Here is a tiny trained network, its code and every weight. The questions are about switching its units off for an input and a class, where a switched-off unit gives its printed mean instead of its output.

import numpy as np


def w(rows, s, z=0):
    codes = np.array(rows[::2]) - 128.0
    scale = np.full(codes.shape[1], s)
    scale[-1] = z or s
    return codes * scale


def norm(h):
    return h / np.sqrt((h * h).mean(-1, keepdims=True) + 1e-5)


def f(y):
    return np.maximum(y, 0)


def log_softmax(a):
    a = a - a.max(-1, keepdims=True)
    return a - np.log(np.exp(a).sum(-1, keepdims=True))


def net(x, mask):
    res = np.array(x, float).reshape(1, 7) / 4 @ E
    u = 0
    for l in range(2):
        y = f(norm(res) @ A[l][:, :-1].T + A[l][:, -1])
        res = res + np.where(mask[u : u + 11], y, B[l][:, -1]) @ B[l][:, :-1]
        u += 11
    return log_softmax(norm(res)[-1] @ U[:, :-1].T + U[:, -1])


A, B = {}, {}
E = w([
[114,161,145,119,117,119,105,127,149,132,138],'x0',
[109,146,138,118,128,120,114,126,145,117,128],'x1',
[38,79,95,91,97,30,205,110,101,209,155],'x2',
[121,149,62,204,191,58,134,2,129,174,163],'x3',
[123,142,134,135,113,136,129,124,134,136,135],'x4',
[159,155,125,166,157,91,193,249,245,159,152],'x5',
[143,120,122,151,111,139,144,126,110,147,126],'x6',
],0.003)
A[0] = w([
[75,126,147,72,110,173,82,145,30,129,125,230],'0.n1',
[91,99,67,164,151,147,46,3,143,154,118,121],'0.n2',
[136,134,141,146,108,113,105,69,84,111,131,66],'0.n3',
[109,185,90,175,182,107,155,112,120,109,156,83],'0.n4',
[143,118,150,93,48,131,117,101,90,92,79,57],'0.n5',
[186,187,117,136,143,132,107,162,135,95,124,196],'0.n6',
[158,149,174,157,115,159,110,184,106,60,110,159],'0.n7',
[128,149,127,142,157,164,43,118,110,125,120,162],'0.n8',
[91,103,136,81,93,110,141,149,151,225,125,247],'0.n9',
[170,81,134,118,125,121,169,111,131,149,71,173],'0.n10',
[118,113,123,107,100,159,124,131,133,91,121,12],'0.n11',
],0.0048,0.0015)
B[0] = w([
[76,111,62,254,174,66,36,114,175,213,222,253],'0.n1',
[174,135,194,57,72,140,213,142,93,89,62,249],'0.n2',
[205,107,84,60,133,205,134,188,206,124,64,183],'0.n3',
[95,93,83,212,177,119,7,95,110,140,158,182],'0.n4',
[73,128,74,224,203,95,151,202,173,142,133,199],'0.n5',
[125,91,197,143,123,204,132,116,56,133,130,204],'0.n6',
[125,160,181,105,178,103,212,89,78,181,126,225],'0.n7',
[200,196,83,123,86,189,188,83,108,73,53,197],'0.n8',
[125,79,82,74,117,109,116,67,146,72,97,218],'0.n9',
[76,183,134,122,123,163,107,63,236,99,111,158],'0.n10',
[51,114,151,200,99,110,115,65,78,193,129,154],'0.n11',
],0.0035,0.0047)
A[1] = w([
[81,55,159,25,56,113,165,87,65,140,120,154],'1.n1',
[96,98,159,21,45,76,195,228,155,105,96,1],'1.n2',
[204,149,250,67,138,157,190,203,149,114,143,138],'1.n3',
[127,115,144,173,171,214,123,170,109,93,152,73],'1.n4',
[173,146,214,139,158,160,159,154,111,79,163,48],'1.n5',
[104,96,90,130,130,44,87,85,143,118,223,245],'1.n6',
[197,103,95,110,123,105,163,205,180,148,194,123],'1.n7',
[153,153,162,255,207,173,53,160,112,129,140,49],'1.n8',
[126,137,96,147,143,128,164,91,92,195,84,48],'1.n9',
[43,71,93,133,86,94,131,158,148,151,170,197],'1.n10',
[168,137,165,161,173,125,185,97,131,148,75,216],'1.n11',
],0.0041,0.00067)
B[1] = w([
[123,209,211,112,227,105,75,169,129,159,175,208],'1.n1',
[213,160,149,121,149,158,134,46,91,112,89,198],'1.n2',
[117,62,2,196,49,143,127,131,159,118,127,224],'1.n3',
[83,125,122,95,147,48,97,134,141,181,152,200],'1.n4',
[79,42,106,175,109,34,130,133,173,165,196,197],'1.n5',
[110,76,129,167,100,219,134,209,138,136,141,232],'1.n6',
[84,162,173,98,125,147,49,84,46,117,132,168],'1.n7',
[93,196,201,26,230,57,117,98,74,169,131,254],'1.n8',
[121,166,195,99,144,102,85,174,119,147,160,194],'1.n9',
[209,128,80,181,56,157,157,131,143,61,93,229],'1.n10',
[91,135,122,78,89,166,131,189,155,80,130,214],'1.n11',
],0.0045,0.0044)
U = w([
[101,173,207,90,205,93,103,112,84,178,155,170],'0',
[100,47,61,200,80,133,129,186,186,144,168,2],'1',
[244,147,116,101,72,180,165,79,121,47,65,219],'2',
],0.011,0.00069)

Each question gives the input, the list of numbers given to net, and the class t.
The units are the neurons (one row each of A and B). Each row of codes is followed by its name. A weight is (code - 128) times the scale printed after its matrix; where a second scale follows, it is the last column's (A, B and U).
mask holds one flag per neuron, layer by layer. A switched-off neuron (its flag False) gives its mean, the last column of its row in B, instead of its output. The means were averaged over made-up inputs and are rounded, as every weight is.
A unit's drop is (log p(t) with every unit on - log p(t) with that unit switched off) / (log p(t) with every unit on - log p(t) with every unit switched off).
The circuit of an input: a set's keep is (log p(t) with only the set's units on - log p(t) with every unit switched off) / (log p(t) with every unit on - log p(t) with every unit switched off). Starting from the 12 units with the biggest drops (on a tie, the unit counted first), units are removed one at a time, each time the one whose removal leaves the highest keep (on an exact tie, the one counted first), for as long as the keep stays at least 0.8.
units of the circuit, in order: the units of the circuit, biggest drop first
most important unit: the unit with the biggest drop
top k neurons: the k neurons with the biggest drops, biggest first
top k neurons in layer l: the k neurons of layer l with the biggest drops, biggest first
drop when u is switched off: that unit's drop, to one decimal
input [7,1,3,-8,-1,2,2], class 2: units of the circuit, in order : (1.n2)
input [-3,-2,-8,-2,0,1,3], class 1: top 2 neurons : (1.n3 0.n1)
input [0,7,-8,1,-8,3,0], class 0: top 2 neurons : (1.n8 0.n2)
input [-6,5,-4,-8,-5,-1,-6], class 0: top 4 neurons : (1.n8 0.n2 0.n1 0.n11)
input [5,-3,3,0,-2,7,0], class 2: top 2 neurons : (0.n1 1.n2)
input [-3,-5,-8,-8,-8,-1,-3], class 0: top 3 neurons : (1.n8 0.n2 0.n1)
input [-4,8,8,7,-6,1,-5], class 1: top 4 neurons in layer 1 : (1.n8 1.n6 1.n10 1.n2)
input [-7,6,8,-2,6,8,-5], class 2: top 2 neurons : (1.n2 0.n1)
input [-8,7,-3,6,-3,0,4], class 2: top 2 neurons in layer 0 : (0.n2 0.n1)
input [4,3,-4,7,-2,0,-3], class 2: top 4 neurons in layer 0 : (0.n2 0.n1 0.n8 0.n5)
input [-5,1,1,-4,-8,3,-7], class 2: top 2 neurons : (1.n2 1.n3)
input [7,7,-1,2,8,7,5], class 0: top 2 neurons : (0.n2 1.n8)
input [-8,-6,-7,-7,4,6,-5], class 1: top 2 neurons : (1.n3 1.n5)
input [4,1,-6,-2,-6,4,-6], class 1: units of the circuit, in order : (1.n3)
input [-2,-7,-3,8,-6,6,-1], class 0: drop when 1.n8 is switched off : 0.1
input [-4,8,5,-5,8,-7,-8], class 1: drop when 0.n1 is switched off : 0.3
input [6,0,-8,8,1,-4,-7], class 2: drop when 0.n2 is switched off : 0.2
input [-7,-4,1,-1,0,2,3], class 2: drop when 0.n1 is switched off : 0.5
input [-3,8,5,-2,4,1,0], class 2: top 2 neurons in layer 0 : (0.n1 0.n4)
input [7,-4,5,-3,7,7,1], class 2: most important unit : 1.n2
